Below are the code and all the weights of a small trained network. Each question names an input and a target symbol and asks about switching units off, where a switched-off unit gives its printed mean instead of its output.

import numpy as np


def w(rows, s, z=0):
    codes = np.array(rows[::2]) - 128.0
    scale = np.full(codes.shape[1], s)
    scale[-1] = z or s
    return codes * scale


def f(y):
    return np.maximum(y, 0)


def softmax(a):
    e = np.exp(a - a.max(-1, keepdims=True))
    return e / e.sum(-1, keepdims=True)


def log_softmax(a):
    a = a - a.max(-1, keepdims=True)
    return a - np.log(np.exp(a).sum(-1, keepdims=True))


def net(x, mask):
    ids = ['ΔΞΠΣΦΨΩαγεζηθμτ'.index(c) for c in x.split()]
    T = len(ids)
    res = E[ids] + P[:T]
    u = 0
    for l in range(3):
        r = res
        for j in range(2):
            rows = slice(2 * j, 2 * j + 2)
            q, k, v = (r @ M[l][rows].T for M in (Q, K, V))
            z = softmax(np.where(np.tri(T) > 0, q @ k.T / 2**0.5, -1e9)) @ v
            o = O[l][rows]
            res = res + np.where(mask[u + j], z, o[:, -1]) @ o[:, :-1]
        u += 2
        y = f(res @ A[l][:, :-1].T + A[l][:, -1])
        res = res + np.where(mask[u : u + 4], y, B[l][:, -1]) @ B[l][:, :-1]
        u += 4
    return log_softmax(res[-1] @ U[:, :-1].T + U[:, -1])


Q, K, V, O, A, B = {}, {}, {}, {}, {}, {}
E = w([
[127,193,147,124,100],'Δ',
[95,145,123,136,132],'Ξ',
[91,155,102,140,109],'Π',
[107,90,166,133,168],'Σ',
[76,144,141,132,139],'Φ',
[152,73,156,149,181],'Ψ',
[145,141,112,82,63],'Ω',
[70,165,148,89,81],'α',
[222,131,152,129,137],'γ',
[110,44,84,96,139],'ε',
[174,141,34,156,117],'ζ',
[177,255,121,222,162],'η',
[98,191,241,161,195],'θ',
[112,94,221,48,115],'μ',
[109,140,86,234,236],'τ',
],0.0081)
P = w([
[131,121,116,86,128],'0',
[133,73,139,161,55],'1',
[133,64,152,158,51],'2',
[137,134,111,75,139],'3',
[143,136,115,70,139],'4',
[154,47,163,169,46],'5',
[147,63,141,155,51],'6',
[144,185,99,30,178],'7',
[131,141,104,58,151],'8',
[170,2,189,251,7],'9',
[153,68,143,125,92],'10',
[58,195,47,24,165],'11',
[151,90,145,97,115],'12',
],0.0044)
Q[0] = w([
[145,168,222,80,201],'L0H1',
[78,92,153,225,71],'L0H1',
[84,147,217,146,109],'L0H2',
[134,128,136,5,237],'L0H2',
],0.015)
K[0] = w([
[250,170,173,121,181],'L0H1',
[136,98,213,197,81],'L0H1',
[6,109,132,143,112],'L0H2',
[143,132,89,51,238],'L0H2',
],0.014)
V[0] = w([
[249,210,59,222,90],'L0H1',
[253,53,129,108,140],'L0H1',
[72,107,64,81,72],'L0H2',
[245,191,204,61,71],'L0H2',
],0.0046)
O[0] = w([
[54,19,247,12,149,253],'L0H1',
[27,250,137,199,159,221],'L0H1',
[147,162,231,222,208,44],'L0H2',
[72,48,24,163,228,234],'L0H2',
],0.0024,0.00037)
A[0] = w([
[141,71,99,237,185,27],'L0N1',
[171,158,201,174,116,16],'L0N2',
[143,252,64,125,112,3],'L0N3',
[129,125,152,76,196,4],'L0N4',
],0.0035,0.004)
B[0] = w([
[110,128,99,120,186,254],'L0N1',
[131,116,202,107,100,128],'L0N2',
[234,196,117,191,103,140],'L0N3',
[80,174,248,139,133,128],'L0N4',
],0.012,4.5e-05)
Q[1] = w([
[10,68,124,151,26],'L1H1',
[67,242,166,97,100],'L1H1',
[171,51,84,98,73],'L1H2',
[27,19,120,126,126],'L1H2',
],0.011)
K[1] = w([
[14,109,112,242,36],'L1H1',
[93,201,62,115,148],'L1H1',
[145,94,2,148,62],'L1H2',
[88,50,132,183,167],'L1H2',
],0.014)
V[1] = w([
[119,134,195,148,184],'L1H1',
[128,184,254,219,168],'L1H1',
[111,179,186,104,3],'L1H2',
[233,82,162,62,142],'L1H2',
],0.0044)
O[1] = w([
[144,133,87,140,115,166],'L1H1',
[142,62,39,107,66,253],'L1H1',
[167,69,73,179,255,156],'L1H2',
[67,190,96,163,113,197],'L1H2',
],0.0035,0.00021)
A[1] = w([
[154,154,115,133,145,16],'L1N1',
[153,21,3,133,213,27],'L1N2',
[125,108,132,73,91,5],'L1N3',
[126,119,141,169,107,3],'L1N4',
],0.0056,0.0037)
B[1] = w([
[202,179,218,120,75,128],'L1N1',
[66,86,93,194,96,253],'L1N2',
[133,122,90,76,81,128],'L1N3',
[29,222,206,1,172,128],'L1N4',
],0.0092,0.00029)
Q[2] = w([
[197,71,165,155,112],'L2H1',
[98,115,162,235,21],'L2H1',
[112,166,145,73,128],'L2H2',
[117,97,193,227,4],'L2H2',
],0.013)
K[2] = w([
[50,163,80,92,165],'L2H1',
[181,173,100,20,244],'L2H1',
[149,69,129,182,138],'L2H2',
[139,172,60,17,252],'L2H2',
],0.013)
V[2] = w([
[61,144,249,153,201],'L2H1',
[72,1,58,103,157],'L2H1',
[40,211,53,179,114],'L2H2',
[80,100,180,3,25],'L2H2',
],0.022)
O[2] = w([
[56,109,218,105,222,145],'L2H1',
[55,29,96,192,98,91],'L2H1',
[67,177,48,64,167,1],'L2H2',
[98,201,189,181,6,62],'L2H2',
],0.016,0.00075)
A[2] = w([
[123,115,125,101,148,1],'L2N1',
[113,80,153,24,49,85],'L2N2',
[54,148,126,110,115,136],'L2N3',
[123,191,123,253,157,68],'L2N4',
],0.017,0.0068)
B[2] = w([
[109,126,162,138,21,175],'L2N1',
[122,74,126,16,119,211],'L2N2',
[49,167,114,158,149,218],'L2N3',
[131,67,111,4,162,253],'L2N4',
],0.011,0.0035)
U = w([
[153,225,157,101,117,178],'Δ',
[95,152,124,153,143,189],'Ξ',
[88,179,88,144,127,183],'Π',
[94,69,199,186,149,150],'Σ',
[61,152,152,155,146,148],'Φ',
[136,47,185,192,167,116],'Ψ',
[146,129,113,56,51,45],'Ω',
[65,171,155,62,98,74],'α',
[251,111,186,170,117,253],'γ',
[72,29,97,167,52,105],'ε',
[180,127,15,158,98,148],'ζ',
[202,167,99,39,217,59],'η',
[120,148,241,115,227,127],'θ',
[112,70,233,43,102,14],'μ',
[94,45,74,92,254,118],'τ',
],0.0054,0.0051)

Each question gives the input, a string of symbols that net reads in full, and the target symbol t.
The units are the heads (2 rows each of Q, K, V and O) and the neurons (one row each of A and B). Each row of codes is followed by its name. A weight is (code - 128) times the scale printed after its matrix; where a second scale follows, it is the last column's (O, A, B and U).
mask holds one flag per unit, layer by layer, with each layer's heads first. A switched-off unit (its flag False) gives its mean, the last column of its rows in O or B, instead of its output. The means were averaged over made-up inputs and are rounded, as every weight is.
A unit's drop is (log p(t) with every unit on - log p(t) with that unit switched off) / (log p(t) with every unit on - log p(t) with every unit switched off).
The circuit of an input: a set's keep is (log p(t) with only the set's units on - log p(t) with every unit switched off) / (log p(t) with every unit on - log p(t) with every unit switched off). Starting from the 12 units with the biggest drops (on a tie, the unit counted first), units are removed one at a time, each time the one whose removal leaves the highest keep (on an exact tie, the one counted first), for as long as the keep stays at least 0.8.
units of the circuit, in order: the units of the circuit, biggest drop first
unit that matters most: the unit with the biggest drop
k most important neurons of layer l: the k neurons of layer l with the biggest drops, biggest first
heads that matter: for each layer, one digit per head in row order, 1 if its drop is at least 0.15 and else 0, layers parted by /
drop when u is switched off: that unit's drop, to one decimal
input η γ γ Π γ ε ε γ Ψ, target ε: units of the circuit, in order	(L2H1 L0H2)
input η ε Ξ Δ Ξ τ Δ θ γ Σ, target θ: units of the circuit, in order	(L2H1)
input γ τ Π α η γ η, target η: heads that matter	00 / 00 / 10
input τ ζ η Ω, target η: units of the circuit, in order	(L2H2 L2H1)
input Π γ α Δ ζ γ Π μ Ξ ζ, target μ: units of the circuit, in order	(L2H2 L2N4)
input μ Δ γ Π η Φ τ Ξ, target τ: units of the circuit, in order	(L2H2 L1H2)
input γ ε μ, target μ: 2 most important neurons of layer 2	(L2N2 L2N3)
input η Φ Ξ μ μ Φ γ, target μ: units of the circuit, in order	(L2H2 L2N4 L0H1)
input ε μ α θ γ ζ Ω ζ γ η μ γ, target η: heads that matter	10 / 00 / 11
input Δ γ γ Ξ, target γ: units of the circuit, in order	(L2H2 L2H1)
input μ Ξ Ξ τ ζ ε, target τ: units of the circuit, in order	(L2H2 L0H1)
input ζ Σ Ξ τ τ μ Π, target τ: heads that matter	00 / 00 / 01
input Φ Π μ γ μ, target μ: units of the circuit, in order	(L2H2 L2N2)
input τ η ζ, target τ: units of the circuit, in order	(L2H2)
input Ξ Π Ψ τ, target τ: units of the circuit, in order	(L2H1 L2N4)
input Σ Δ μ τ Φ Σ, target τ: heads that matter	10 / 00 / 11
input η ε ε Ξ, target ε: heads that matter	00 / 00 / 10
input ζ μ γ Δ γ, target γ: 2 most important neurons of layer 2	(L2N3 L2N2)
input Δ γ Δ Ξ Σ γ Π ε ε τ Φ Σ, target τ: drop when L0H1 is switched off	-0.1
input Ψ θ ε ζ ζ α, target ζ: unit that matters most	L2H1
input α Δ Π Σ μ α Ω, target μ: drop when L2N4 is switched off	0.4
input ζ ε γ Δ Δ ε μ μ Ξ Φ, target μ: drop when L2N4 is switched off	1.0
